Below are the code and all the weights of a small trained network. Each question names an input and a class and asks about switching units off, where a switched-off unit gives its printed mean instead of its output.

import numpy as np


def w(rows, s, z=0):
    codes = np.array(rows[::2]) - 128.0
    scale = np.full(codes.shape[1], s)
    scale[-1] = z or s
    return codes * scale


def f(y):
    return np.maximum(y, 0)


def log_softmax(a):
    a = a - a.max(-1, keepdims=True)
    return a - np.log(np.exp(a).sum(-1, keepdims=True))


def net(x, mask):
    res = np.array(x, float).reshape(1, 6) / 4 @ E
    y = f(res @ A[0][:, :-1].T + A[0][:, -1])
    res = res + np.where(mask, y, B[0][:, -1]) @ B[0][:, :-1]
    return log_softmax(res[-1] @ U[:, :-1].T + U[:, -1])


A, B = {}, {}
E = w([
[1,142,96],'x0',
[129,130,128],'x1',
[125,212,171],'x2',
[187,208,51],'x3',
[128,134,133],'x4',
[128,128,127],'x5',
],0.0081)
A[0] = w([
[93,73,135,49],'neuron 0',
[141,185,63,50],'neuron 1',
[82,79,249,78],'neuron 2',
[178,126,160,87],'neuron 3',
[208,130,143,94],'neuron 4',
[131,192,211,131],'neuron 5',
[182,165,178,131],'neuron 6',
[175,83,121,95],'neuron 7',
[85,118,119,63],'neuron 8',
[135,69,109,113],'neuron 9',
[172,111,169,87],'neuron 10',
[106,146,104,53],'neuron 11',
[182,126,126,93],'neuron 12',
[142,161,70,67],'neuron 13',
[97,131,251,78],'neuron 14',
[156,148,65,72],'neuron 15',
[67,165,120,77],'neuron 16',
[156,118,156,52],'neuron 17',
[116,78,100,213],'neuron 18',
[163,161,107,94],'neuron 19',
[135,190,123,205],'neuron 20',
[119,108,156,58],'neuron 21',
[114,111,125,1],'neuron 22',
[101,143,101,62],'neuron 23',
[155,131,117,27],'neuron 24',
[94,157,154,192],'neuron 25',
[152,145,96,85],'neuron 26',
[89,90,202,100],'neuron 27',
[95,154,141,200],'neuron 28',
],0.016,0.0085)
B[0] = w([
[128,166,114,168],'neuron 0',
[153,182,181,186],'neuron 1',
[164,195,163,253],'neuron 2',
[61,136,93,173],'neuron 3',
[96,130,140,209],'neuron 4',
[148,66,41,219],'neuron 5',
[85,84,82,214],'neuron 6',
[80,115,74,176],'neuron 7',
[65,177,91,153],'neuron 8',
[209,168,105,177],'neuron 9',
[46,118,111,170],'neuron 10',
[49,206,63,137],'neuron 11',
[67,129,99,176],'neuron 12',
[160,172,188,172],'neuron 13',
[172,181,157,217],'neuron 14',
[156,170,183,178],'neuron 15',
[65,135,93,185],'neuron 16',
[82,210,139,138],'neuron 17',
[158,74,129,247],'neuron 18',
[153,131,163,177],'neuron 19',
[170,90,159,253],'neuron 20',
[130,177,170,138],'neuron 21',
[250,201,58,128],'neuron 22',
[74,178,136,142],'neuron 23',
[124,194,155,131],'neuron 24',
[132,82,108,227],'neuron 25',
[119,164,156,158],'neuron 26',
[138,159,135,219],'neuron 27',
[128,50,91,229],'neuron 28',
],0.012,0.0071)
U = w([
[165,240,214,61],'0',
[206,119,50,175],'1',
[159,111,114,231],'2',
[1,159,129,3],'3',
[156,81,167,216],'4',
],0.0096,0.006)

Each question gives the input, the list of numbers given to net, and the class t.
The units are the neurons (one row each of A and B). Each row of codes is followed by its name. A weight is (code - 128) times the scale printed after its matrix; where a second scale follows, it is the last column's (A, B and U).
mask holds one flag per neuron, in row order. A switched-off neuron (its flag False) gives its mean, the last column of its row in B, instead of its output. The means were averaged over made-up inputs and are rounded, as every weight is.
A unit's drop is (log p(t) with every unit on - log p(t) with that unit switched off) / (log p(t) with every unit on - log p(t) with every unit switched off).
The circuit of an input: a set's keep is (log p(t) with only the set's units on - log p(t) with every unit switched off) / (log p(t) with every unit on - log p(t) with every unit switched off). Starting from the 12 units with the biggest drops (on a tie, the unit counted first), units are removed one at a time, each time the one whose removal leaves the highest keep (on an exact tie, the one counted first), for as long as the keep stays at least 0.8.
units of the circuit, in order: the units of the circuit, biggest drop first
unit that matters most: the unit with the biggest drop
top k neurons: the k neurons with the biggest drops, biggest first
drop when u is switched off: that unit's drop, to one decimal
input [-1,1,7,-1,1,-4], class 1: units of the circuit, in order : (neuron 5)
input [6,-4,7,-1,7,1], class 1: units of the circuit, in order : (neuron 5; neuron 28)
input [-5,0,-1,-5,1,5], class 0: units of the circuit, in order : (neuron 2; neuron 28)
input [5,-5,-2,6,-1,-5], class 0: units of the circuit, in order : (neuron 1; neuron 5)
input [8,-5,-8,-6,-8,4], class 1: units of the circuit, in order : (neuron 9; neuron 0)
input [5,-4,7,-6,1,-3], class 1: units of the circuit, in order : (neuron 5; neuron 28)
input [8,-1,8,-6,-6,6], class 1: top 2 neurons : (neuron 5; neuron 28)
input [-8,5,2,7,4,-8], class 3: top 3 neurons : (neuron 6; neuron 12; neuron 3)
input [-5,8,2,5,-7,-4], class 4: top 3 neurons : (neuron 6; neuron 2; neuron 20)
input [1,1,2,6,6,7], class 0: top 2 neurons : (neuron 1; neuron 13)
input [-6,8,4,5,3,2], class 4: top 2 neurons : (neuron 20; neuron 19)
input [6,0,7,-6,-4,3], class 1: top 3 neurons : (neuron 5; neuron 28; neuron 25)
input [-1,5,5,-8,-7,-5], class 0: top 2 neurons : (neuron 2; neuron 14)
input [7,2,4,-8,8,0], class 0: units of the circuit, in order : (neuron 2)
input [6,3,4,6,-2,8], class 0: top 3 neurons : (neuron 1; neuron 13; neuron 6)
input [6,-4,-8,-7,-6,-5], class 1: top 2 neurons : (neuron 18; neuron 9)
input [-5,-4,6,-7,-6,8], class 0: top 4 neurons : (neuron 2; neuron 14; neuron 27; neuron 18)
input [-3,8,8,-2,7,5], class 1: drop when neuron 5 is switched off : 0.6
input [-6,-4,-5,1,-5,-6], class 3: drop when neuron 7 is switched off : 0.2
input [-1,-6,1,4,0,3], class 4: unit that matters most : neuron 2
input [5,-8,8,1,6,-1], class 1: drop when neuron 5 is switched off : 0.4
input [-8,-8,7,4,-1,8], class 3: drop when neuron 3 is switched off : 0.2
